In the rows, 128 means zero.
Each row has a class, written after it.
134  143  136  105  118  149  152  121  126  140  110  124  99  97  107  172  119  128  126  164  130  141  155  131  114  130  114  153  149  109  146  164  132  119  170  67  117  169  132  132  160  99  125  104  154  139  133  102  128  137  119  152  102  179 -> ranum
131  139  134  127  106  126  131  121  135  137  134  140  105  151  110  143  120  117  119  134  120  148  123  143  77  140  119  123  145  127  136  127  123  138  133  150  138  139  144  151  121  142  127  146  140  131  136  129  129  122  142  146  116  134 -> zuva
148  159  114  104  128  133  158  137  145  149  116  120  113  110  92  154  116  128  130  145  136  131  91  132  83  119  126  123  161  134  148  142  139  123  154  114  109  182  154  134  137  114  116  118  124  99  136  130  126  160  119  132  88  155 -> zuva
170  192  128  91  153  77  94  163  138  132  155  70  181  115  105  142  116  74  142  115  154  86  126  113  126  124  152  116  121  119  92  119  130  152  103  222  107  133  118  94  86  142  88  138  74  102  75  156  115  165  119  72  153  149 -> zuva
139  139  121  143  117  118  127  135  145  128  119  152  123  137  127  129  132  144  129  133  118  149  100  128  99  132  123  115  159  154  128  118  133  119  116  130  137  133  159  126  122  124  120  133  147  119  161  131  125  142  131  124  133  99 -> nevi
151  180  110  112  134  105  119  122  141  139  124  89  140  101  116  155  114  105  133  137  144  115  118  134  118  122  154  124  138  140  115  126  143  132  124  139  100  168  137  105  119  120  117  122  86  107  102  132  103  164  106  109  125  156 -> Nim
149  136  124  144  126  88  98  123  136  124  135  135  161  160  143  98  149  120  133  102  129  128  125  122  123  150  121  124  129  152  103  96  120  132  79  177  148  94  142  124  103  145  119  140  120  128  134  144  132  133  144  90  170  77 -> kevev
105  104  96  139  90  161  199  134  126  153  104  154  91  121  119  143  130  178  129  134  112  170  105  137  107  124  104  129  159  157  163  135  140  124  139  71  112  161  158  162  158  117  139  108  152  93  179  118  135  111  127  175  63  135 -> Buvi
116  109  109  140  132  167  146  108  142  133  115  149  103  127  108  119  132  155  138  149  114  147  134  114  141  108  118  131  126  126  135  124  115  130  144  106  127  114  163  139  122  95  121  134  161  138  142  114  136  131  143  150  115  103 -> ranum
128  151  115  124  128  123  131  121  136  138  113  133  129  128  121  141  124  119  126  139  140  136  114  132  101  145  121  138  153  143  129  131  143  124  125  115  121  157  146  132  134  128  128  127  132  114  133  124  120  138  128  132  121  135 -> kevev
127  201  134  89  130  116  93  128  117  121  149  77  151  115  113  156  92  60  123  139  163  101  164  132  117  149  142  151  117  112  104  148  148  157  116  181  101  156  97  114  108  169  103  146  96  123  66  126  98  114  132  131  128  188 -> kevev
104  122  119  119  132  141  101  118  138  115  136  120  141  125  121  143  143  109  123  110  130  126  138  119  110  120  130  127  136  118  112  135  140  130  139  131  128  130  93  133  113  145  128  116  112  145  132  131  127  162  139  132  124  145 -> Gitu
132  138  129  140  146  107  96  112  135  129  123  139  146  152  126  129  139  140  148  111  118  133  121  136  151  129  144  108  146  135  116  112  148  137  113  156  141  116  132  134  121  138  118  132  111  133  117  147  123  132  130  125  137  123 -> gedab
131  138  131  127  105  112  118  128  135  134  145  132  122  148  141  134  127  109  129  122  124  141  141  143  115  146  127  134  129  139  119  125  124  142  111  173  138  124  121  132  101  153  116  143  129  133  138  131  121  109  146  139  129  131 -> Buvi
157  182  133  91  131  117  76  142  129  108  145  61  179  96  101  154  124  80  144  117  151  94  164  123  134  116  146  133  109  107  92  145  136  144  126  160  101  143  78  92  94  144  100  118  81  141  83  137  105  169  133  103  128  193 -> ranum
152  158  110  128  130  103  133  166  119  125  130  92  171  104  102  126  125  127  151  108  126  117  140  122  169  117  128  105  117  134  115  123  132  157  93  177  99  108  131  111  115  139  106  126  89  94  106  142  107  136  123  108  133  136 -> ranum
141  120  112  144  124  128  141  130  156  141  110  152  116  148  131  122  154  148  137  120  112  153  92  141  115  140  109  117  161  150  148  109  112  120  117  127  147  114  175  132  130  131  133  129  146  120  182  132  138  145  127  129  132  80 -> val
132  141  121  136  128  131  141  126  138  144  105  144  110  118  120  150  126  147  132  128  127  155  95  142  102  126  130  122  175  144  143  132  152  118  146  97  121  156  166  131  142  113  129  114  141  114  156  126  129  151  114  135  97  141 -> gedab
112  104  119  140  93  164  138  87  133  121  112  154  88  132  125  133  146  157  108  129  116  163  129  150  80  119  117  141  146  133  145  134  133  107  156  51  137  163  124  152  152  109  160  115  144  150  163  119  136  142  135  160  92  147 -> Nim
103  100  103  153  93  160  180  116  110  134  99  169  91  142  116  114  135  180  120  133  115  169  115  140  97  136  97  139  152  152  158  131  142  123  132  62  128  142  161  172  166  128  150  124  160  112  174  120  140  99  138  174  84  113 -> kevev
137  167  135  107  131  108  69  145  123  101  155  93  174  117  122  135  125  93  128  117  145  102  157  124  115  122  144  118  121  120  78  131  139  141  112  181  120  125  72  91  92  151  110  140  90  139  100  155  107  148  132  102  160  160 -> nevi
122  161  134  118  114  124  105  118  122  122  141  113  134  139  129  129  114  97  121  130  143  129  155  137  110  151  124  146  123  124  118  131  134  146  108  167  125  124  123  133  114  163  117  148  123  134  106  129  115  110  148  136  129  141 -> kevev
117  118  121  112  100  159  142  119  142  132  126  138  110  133  129  147  143  141  125  124  130  147  125  139  95  124  118  138  148  134  139  139  139  113  148  85  131  165  112  143  130  120  135  116  138  136  163  122  139  144  143  151  89  156 -> Buvi
115  63  124  163  117  142  171  104  143  145  96  203  83  166  136  116  158  196  121  133  75  179  82  140  107  132  94  112  164  153  167  119  132  103  156  47  161  129  178  176  164  112  167  125  192  142  195  112  159  103  147  171  113  82 -> mot
131  128  108  133  123  128  132  116  138  138  114  139  123  138  128  121  135  144  130  133  135  142  106  123  103  141  113  135  150  151  136  119  133  120  116  113  129  132  163  142  130  129  127  129  140  116  153  123  133  137  137  129  124  103 -> kevev
153  138  115  123  123  109  134  142  149  145  134  126  135  133  141  140  135  121  139  120  128  132  109  132  120  134  126  121  143  153  125  113  131  127  111  148  130  132  142  119  107  130  120  128  123  108  155  127  128  142  131  115  132  114 -> Buvi
123  126  111  130  102  132  164  144  104  140  124  138  110  130  121  138  125  146  130  117  117  146  114  128  127  121  118  127  145  139  124  135  133  141  128  110  104  149  143  153  147  133  135  134  127  107  138  127  127  121  116  157  113  133 -> puzed
123  148  125  109  135  141  91  133  124  112  134  101  143  110  117  142  134  133  132  108  146  126  143  133  119  109  137  124  143  118  107  140  146  131  141  133  118  135  110  119  120  130  119  120  107  132  115  143  126  155  127  122  112  175 -> gedab
138  169  130  101  140  130  134  112  137  145  127  120  122  128  87  164  109  100  133  153  134  114  118  137  99  126  144  132  141  116  130  147  156  134  151  118  115  189  102  141  132  132  118  121  106  125  88  135  117  134  124  152  100  191 -> zuva
147  200  137  92  126  119  113  138  128  133  147  84  129  115  93  175  87  58  124  144  152  109  148  140  87  137  147  145  126  103  112  156  142  155  144  177  105  183  104  115  110  149  105  143  99  121  75  131  106  123  126  141  106  200 -> zuva
131  143  125  130  139  125  121  105  151  133  118  137  135  149  116  137  139  117  137  129  118  125  119  148  137  138  134  122  141  132  127  123  132  140  118  146  138  128  118  131  124  149  127  129  109  130  119  143  121  130  128  142  139  134 -> val
125  94  131  137  93  149  133  119  123  123  131  162  107  150  143  126  155  139  118  100  115  157  120  135  95  127  107  130  148  131  127  132  116  113  139  96  139  132  125  153  136  127  151  132  151  164  169  127  147  140  143  149  127  116 -> puzed
151  144  132  135  142  105  107  116  143  129  125  135  157  142  108  132  136  114  150  125  117  125  128  132  153  132  137  110  127  133  121  123  137  136  113  152  131  124  118  124  113  138  111  131  112  142  115  139  114  137  137  126  147  131 -> ranum
120  143  128  116  117  132  94  134  133  104  139  117  145  122  121  134  131  131  123  125  131  124  137  127  103  119  129  123  133  131  103  132  132  130  131  139  130  133  106  116  109  137  118  136  118  137  132  138  120  146  138  122  137  139 -> nevi
142  191  137  108  119  104  85  141  127  115  153  90  146  122  119  147  98  78  131  137  143  113  160  138  112  137  145  129  121  123  93  135  137  156  107  211  118  134  107  100  89  162  99  156  105  124  92  138  98  121  137  126  146  154 -> nevi
117  108  129  130  111  148  153  91  135  146  102  176  91  154  128  150  132  143  129  139  113  153  96  141  114  133  125  125  159  136  150  143  141  115  152  75  130  176  142  171  159  122  144  132  151  144  156  119  132  134  131  177  107  130 -> puzed
146  135  113  128  119  115  143  134  152  148  129  137  125  130  138  138  136  133  135  124  122  136  108  132  118  136  123  124  147  153  134  112  129  121  115  130  134  141  145  129  112  126  126  125  132  114  158  126  130  143  131  122  123  113 -> Buvi
127  158  136  121  116  127  118  121  132  128  139  106  119  124  110  160  104  86  119  133  141  136  141  139  93  137  132  136  128  132  126  139  137  153  137  162  130  145  116  125  123  159  119  152  108  121  103  133  112  114  134  145  129  168 -> mika
142  206  144  96  135  87  65  158  121  109  165  66  172  112  116  148  93  59  135  131  157  91  161  125  125  128  158  126  112  112  81  135  141  164  96  242  110  132  94  82  81  165  82  161  81  111  73  145  91  116  128  105  162  159 -> nevi
109  119  130  123  103  164  123  113  134  113  123  146  108  129  117  134  135  151  117  135  126  151  123  135  85  118  114  127  151  132  134  140  144  114  146  88  131  151  119  137  135  124  132  124  146  143  162  129  130  143  144  152  105  144 -> nevi
190  189  125  113  151  77  86  158  143  125  146  76  189  110  108  136  126  75  155  113  142  93  142  116  154  126  149  116  118  129  92  114  124  147  93  212  114  115  122  82  83  138  91  138  86  118  93  145  107  162  125  75  166  129 -> ranum
151  138  114  130  120  102  130  142  147  145  135  132  141  136  140  127  143  130  143  114  125  132  112  126  126  135  128  114  146  154  126  105  125  125  103  155  132  127  142  121  105  132  119  127  121  115  154  137  127  146  131  109  132  106 -> Buvi
150  112  143  129  124  95  103  136  111  132  149  126  141  153  166  118  148  130  141  108  116  125  154  109  159  139  118  124  122  117  99  107  92  134  92  176  149  73  141  134  122  129  123  148  131  156  131  133  143  116  135  107  191  67 -> puzed
140  164  106  107  136  101  132  170  108  137  134  74  167  103  102  146  113  118  141  113  126  107  135  114  148  115  128  112  127  132  103  130  145  161  114  165  91  146  124  110  125  140  117  133  90  82  87  134  118  116  111  117  123  158 -> mot
116  95  129  159  106  133  127  107  142  122  132  169  94  167  144  122  146  121  113  120  101  169  133  141  94  150  111  131  140  138  142  115  120  131  124  139  165  99  145  166  122  153  148  143  163  153  176  122  139  113  157  154  127  79 -> Gitu
127  162  106  120  123  113  129  171  110  122  132  103  156  110  107  131  112  140  141  126  127  121  128  121  138  113  130  109  132  141  109  126  142  152  105  168  100  127  133  111  121  142  105  134  104  83  117  142  106  126  117  124  128  134 -> nevi
125  132  108  141  117  127  142  150  116  128  129  114  146  124  107  129  127  141  134  107  122  141  121  119  128  118  119  110  132  150  119  117  131  157  116  152  119  113  132  127  134  145  120  133  94  88  117  146  117  123  125  124  132  133 -> mika
128  155  138  98  128  119  118  140  116  126  138  100  133  98  125  150  111  123  129  154  141  112  162  116  132  130  129  136  131  113  114  139  134  135  126  141  118  134  122  109  130  125  109  127  124  124  112  126  121  126  118  123  144  144 -> nevi
131  126  116  134  109  154  162  119  145  139  106  140  97  118  104  159  127  143  119  139  133  162  92  130  71  129  112  129  168  156  153  136  139  122  162  77  130  171  158  139  154  119  135  124  133  108  161  126  130  149  122  145  105  144 -> mika
133  133  124  136  142  115  109  112  152  129  127  137  145  158  124  116  149  128  147  118  116  124  114  135  149  140  134  111  131  132  126  107  122  142  98  166  145  100  130  131  108  158  121  132  106  138  124  148  124  128  135  130  154  105 -> val
141  123  113  144  113  134  147  124  145  134  111  138  111  127  111  142  137  137  129  126  131  155  92  127  82  134  117  121  156  160  145  121  132  124  143  103  140  148  160  133  138  126  132  130  129  115  159  136  129  154  129  128  119  118 -> mika
105  144  119  113  141  141  137  98  145  138  109  138  127  123  103  165  120  109  129  148  124  125  121  127  125  131  146  133  154  124  140  150  163  133  161  100  113  180  102  146  144  141  124  110  114  127  114  125  112  150  123  163  99  163 -> Gitu
130  184  111  112  149  101  105  173  105  126  138  68  178  99  102  139  108  127  151  104  145  104  141  121  167  109  152  111  131  122  94  127  153  166  101  197  88  125  128  103  116  147  97  131  71  81  82  155  105  133  106  108  121  166 -> gedab
126  141  116  117  126  140  145  104  146  150  115  146  115  141  114  162  122  124  139  149  126  132  114  140  123  132  138  129  149  145  141  137  156  127  145  98  120  175  117  145  132  128  127  115  124  119  132  122  120  129  128  163  99  163 -> Buvi
107  121  103  125  146  164  133  117  139  134  126  134  119  135  122  110  137  148  138  142  118  127  132  117  153  111  120  129  127  113  121  115  100  142  131  146  130  97  149  126  118  120  123  138  137  127  130  123  131  121  130  147  135  96 -> val
120  100  131  149  113  140  102  119  128  114  122  161  125  152  138  114  161  165  127  92  111  163  124  142  105  126  116  120  155  135  124  122  127  118  134  112  155  104  131  142  130  127  138  119  143  158  165  140  142  142  143  128  122  117 -> gedab
97  116  105  120  134  170  137  111  130  132  131  119  110  117  103  123  121  149  134  150  134  132  130  99  127  103  124  135  121  126  127  123  119  144  151  121  124  126  144  133  125  116  116  140  125  117  110  129  129  129  136  145  122  127 -> mika
152  170  138  109  136  84  90  147  123  128  158  83  162  132  129  139  115  78  131  114  128  108  153  128  139  134  133  120  114  122  93  123  132  162  103  215  123  118  117  105  97  156  114  163  101  122  81  134  118  108  134  104  159  143 -> mot
142  165  133  104  139  109  108  126  126  135  137  114  143  134  120  155  119  93  143  131  135  109  126  127  150  130  149  123  136  120  104  136  139  144  124  155  110  162  109  126  119  142  115  145  95  127  93  134  111  138  122  137  147  150 -> puzed
136  139  123  130  134  121  132  116  140  143  121  151  128  154  98  134  130  127  141  131  116  129  109  134  111  132  134  109  140  131  137  125  141  131  133  134  136  151  129  148  128  129  127  126  121  130  118  145  125  135  135  142  118  138 -> zuva
108  103  108  127  124  157  145  121  122  142  126  154  97  143  133  113  130  160  135  142  115  140  126  109  143  111  120  128  132  124  120  123  104  132  137  124  124  119  167  153  131  103  128  151  159  133  141  121  138  124  134  153  131  87 -> puzed
151  167  126  109  144  91  100  136  138  135  149  105  175  139  128  140  129  95  150  122  129  98  144  131  164  137  150  115  119  132  96  112  144  147  97  184  125  129  87  111  94  155  111  129  82  120  91  150  107  132  132  114  151  150 -> Buvi
119  122  125  125  118  137  149  100  151  146  116  160  111  145  125  147  133  141  134  144  117  144  110  144  117  137  128  129  147  143  149  132  150  120  137  89  138  169  119  154  133  134  130  115  134  130  147  126  126  125  138  164  101  148 -> Buvi
141  128  117  150  129  111  119  131  139  138  114  145  124  134  134  131  141  158  138  112  115  155  99  136  118  127  125  113  169  154  135  113  131  121  124  133  142  119  176  135  130  120  122  128  142  117  162  133  136  146  125  114  121  100 -> gedab
131  189  109  97  125  132  140  169  112  126  133  80  148  86  93  153  93  122  137  146  144  115  131  131  128  109  137  119  134  134  110  148  160  156  127  155  79  163  124  101  127  134  103  124  84  70  99  138  91  127  111  134  106  181 -> nevi
144  193  108  100  130  126  135  122  141  145  117  86  126  88  102  175  102  98  129  150  150  119  115  139  109  118  152  135  144  136  130  142  156  129  144  106  88  203  135  108  132  111  118  110  92  100  101  117  101  164  101  128  96  185 -> Nim
92  99  111  139  114  168  151  104  133  128  114  173  83  141  124  110  128  184  121  163  107  160  123  115  110  112  111  127  145  136  133  124  117  124  147  100  134  124  168  149  134  105  128  139  181  130  167  118  138  110  142  172  117  90 -> nevi
128  183  136  92  143  114  68  130  117  108  148  77  184  112  119  141  119  67  128  115  167  87  174  120  124  132  149  145  111  107  80  142  146  146  112  175  106  137  62  97  103  157  108  127  74  134  67  148  109  140  132  102  141  183 -> kevev
115  92  124  141  96  135  131  124  138  129  129  162  124  153  150  123  161  156  126  107  108  159  118  140  95  134  107  127  145  142  132  122  121  112  130  107  151  123  120  145  123  136  139  119  154  150  184  134  142  133  150  145  117  120 -> Buvi
122  85  116  163  96  145  166  113  149  131  94  198  78  150  134  118  148  192  120  140  97  188  77  139  84  134  96  110  176  171  167  116  127  100  128  74  154  129  191  157  148  106  142  128  185  122  213  118  142  132  140  148  113  63 -> nevi
95  140  108  115  146  165  137  113  125  141  118  127  108  107  110  141  111  151  132  150  134  133  134  119  134  99  136  132  147  115  124  136  141  138  163  111  104  148  149  131  137  102  121  129  138  116  116  121  128  129  115  157  97  153 -> gedab
106  162  105  105  113  161  167  133  107  138  112  111  122  103  94  150  102  135  129  144  144  133  127  137  111  127  122  147  144  130  141  155  162  141  140  89  86  187  128  136  156  133  127  112  105  91  113  117  110  115  120  164  71  184 -> kevev
111  127  134  107  112  154  145  125  118  132  118  132  97  105  125  152  117  159  123  168  129  144  147  126  110  129  109  137  150  122  142  149  135  117  154  82  130  148  145  134  156  105  122  116  156  130  145  111  129  122  122  149  116  138 -> nevi
170  204  121  76  147  98  111  161  133  141  138  58  168  93  102  166  104  74  142  131  150  91  128  125  123  123  144  128  131  124  101  148  153  149  132  165  91  183  116  88  111  130  106  130  81  100  74  129  110  152  109  100  125  189 -> mot
105  127  103  101  143  164  150  131  124  145  119  116  111  111  105  140  113  148  134  161  122  129  126  111  129  103  119  127  134  116  127  147  135  137  165  98  104  160  153  134  138  101  125  134  150  115  112  110  131  118  128  159  100  151 -> mot
95  43  104  158  120  168  177  105  135  150  92  190  66  154  133  109  152  214  127  140  87  179  89  115  112  120  87  119  157  146  161  121  120  103  155  45  152  114  199  181  159  98  153  129  212  139  194  102  164  110  149  175  103  72 -> mot
124  104  127  159  137  118  108  103  134  128  107  175  127  168  130  119  150  170  142  114  103  153  104  139  134  132  130  105  157  144  135  111  141  123  123  122  155  105  154  152  137  132  133  130  141  139  153  143  135  131  133  137  133  99 -> gedab
125  94  130  156  109  131  99  119  133  106  139  139  149  154  133  103  161  143  125  85  115  147  129  123  103  125  113  116  120  142  112  106  111  134  116  153  167  81  115  131  115  146  130  142  118  151  142  155  138  137  158  111  160  99 -> mika
152  191  143  109  125  112  110  132  136  126  140  88  138  109  100  170  97  65  131  137  140  119  159  144  120  139  139  137  122  116  117  153  140  155  132  173  105  149  109  108  108  153  103  140  106  131  93  122  100  123  132  139  130  186 -> ranum
140  173  134  122  156  90  80  125  130  126  132  116  168  139  121  140  127  109  147  111  132  110  136  130  154  131  162  111  141  123  96  119  152  147  112  181  124  127  108  116  111  148  112  133  91  126  84  154  110  138  118  113  144  154 -> gedab
131  163  138  96  135  115  109  139  119  126  141  93  140  102  126  153  111  115  131  152  146  108  166  115  134  129  130  137  127  111  107  137  137  137  120  148  118  138  114  105  125  130  107  126  118  126  104  129  121  126  119  122  148  152 -> nevi
113  119  110  113  143  146  139  121  128  144  121  128  117  126  118  126  122  145  134  150  115  126  131  109  133  108  119  128  125  119  121  133  129  139  150  118  118  140  152  133  131  108  130  138  152  123  116  117  138  114  133  151  118  130 -> mot
109  182  109  67  137  169  149  134  136  147  133  79  124  74  105  171  90  113  138  170  160  104  154  115  139  107  147  156  129  100  117  161  146  144  165  124  75  194  112  102  117  117  101  116  107  98  90  115  109  141  120  161  75  205 -> Buvi
113  153  110  104  145  151  121  124  128  128  140  91  137  108  102  134  107  115  134  144  147  108  150  100  137  104  141  134  108  118  101  128  124  159  142  160  111  129  119  110  113  126  106  145  96  108  79  135  116  133  126  128  136  150 -> mika
103  133  99  104  135  159  147  123  137  147  132  119  115  112  123  138  115  140  138  157  136  121  141  108  143  109  132  140  124  125  121  129  126  137  143  124  108  144  134  129  112  111  114  129  133  113  119  119  126  124  129  151  102  139 -> Buvi
142  164  145  95  147  104  97  139  124  129  147  77  164  109  132  143  129  90  135  131  143  93  178  121  159  141  135  142  118  94  98  126  110  149  109  183  125  101  99  94  115  151  106  122  100  135  90  141  127  127  115  104  169  141 -> val
131  144  129  126  139  111  88  100  133  122  132  129  164  160  125  112  135  110  142  120  134  111  135  123  148  148  141  125  116  135  111  112  145  141  90  163  135  113  111  134  107  156  116  138  100  139  94  145  117  128  150  115  152  117 -> kevev
140  121  104  147  110  117  147  109  141  143  108  147  104  136  129  131  141  151  126  131  109  159  89  143  99  128  124  119  158  161  143  110  129  110  131  91  133  152  173  139  140  108  140  120  142  114  168  120  127  153  121  129  116  104 -> Nim
130  102  105  146  107  125  161  148  113  138  112  145  124  145  116  116  142  173  134  109  95  154  106  130  119  122  97  106  143  154  140  120  133  138  122  113  128  123  166  151  150  128  144  131  144  104  155  130  139  106  131  142  112  107 -> mot
129  139  104  141  115  114  139  136  115  128  126  117  141  126  119  122  129  143  132  114  117  137  126  134  138  118  133  114  125  143  127  112  135  144  107  138  112  130  144  130  134  135  131  125  101  98  124  137  116  124  116  127  117  124 -> Nim
113  142  109  117  150  142  114  133  125  128  150  94  149  113  109  121  116  121  139  134  140  110  146  99  147  102  136  122  105  123  97  115  118  158  127  175  119  105  123  108  105  130  104  150  94  115  83  143  117  128  132  117  153  131 -> mika
112  93  110  165  106  138  163  135  112  135  100  172  102  145  124  117  144  199  128  111  100  182  103  141  121  124  103  113  169  153  146  118  138  129  130  89  134  117  177  162  162  122  141  118  158  103  182  130  141  106  122  157  99  99 -> gedab
157  195  130  90  149  117  110  121  142  134  125  81  161  98  83  177  103  77  150  146  143  94  142  133  153  128  157  130  127  116  119  151  162  147  134  144  90  176  88  107  116  141  102  121  78  124  66  131  93  157  122  131  118  207 -> ranum
172  191  124  87  155  73  93  169  129  130  153  54  188  98  115  147  115  74  140  118  148  83  134  113  141  123  143  118  117  123  83  126  146  154  108  195  101  153  112  81  95  141  104  142  79  98  70  142  115  146  112  80  154  164 -> mot
137  144  141  107  138  111  108  130  127  129  139  96  146  115  136  138  139  110  132  132  135  105  166  127  155  142  126  138  126  105  113  120  107  142  111  163  136  98  116  109  121  144  116  128  112  140  111  135  133  128  119  109  166  119 -> val
174  161  123  143  145  65  76  164  134  118  143  108  180  140  146  107  145  130  151  83  123  120  126  125  152  135  142  104  133  144  88  92  124  145  84  216  139  73  151  100  91  152  109  146  101  114  124  163  123  149  125  73  170  87 -> gedab
119  142  125  102  111  136  121  126  133  128  139  110  139  112  128  151  131  113  127  127  140  122  145  136  110  123  134  139  133  121  118  144  138  129  137  125  118  163  85  121  113  136  119  119  110  134  125  132  124  143  136  134  105  180 -> Buvi
142  116  127  121  117  118  102  133  129  117  137  118  150  142  130  115  154  133  128  94  112  125  139  123  115  124  114  115  125  130  105  120  126  130  124  133  141  119  109  129  118  135  141  136  125  146  129  138  145  140  146  109  138  130 -> mot
146  161  132  111  128  126  94  133  135  110  135  94  161  107  101  147  132  98  137  112  141  112  156  128  125  116  140  129  122  112  107  143  134  134  132  146  113  138  89  104  107  134  112  123  100  148  107  139  117  165  135  112  125  175 -> ranum
117  185  114  81  156  152  128  122  138  138  111  95  138  94  84  203  95  71  133  158  151  103  140  134  128  127  161  143  150  105  117  172  175  142  165  104  83  204  77  121  130  145  111  106  90  114  81  114  97  175  111  161  90  211 -> Gitu
143  135  137  109  133  95  103  146  107  134  150  102  144  126  150  135  131  113  139  119  131  110  162  107  160  130  125  130  118  112  94  123  99  142  102  181  130  98  130  124  119  129  109  144  117  141  107  129  134  121  122  106  179  101 -> puzed
137  142  118  127  111  140  146  123  143  131  106  148  102  122  112  149  121  145  123  154  127  151  97  141  80  126  122  123  168  153  138  138  145  115  146  97  124  172  156  127  138  113  127  127  144  111  170  123  122  144  122  146  109  125 -> nevi
130  152  134  114  139  112  70  137  127  111  145  97  168  123  128  132  141  115  138  92  141  118  148  132  130  117  145  120  130  117  91  125  141  140  114  178  127  113  100  104  101  138  114  127  93  140  103  157  124  153  130  100  138  157 -> gedab
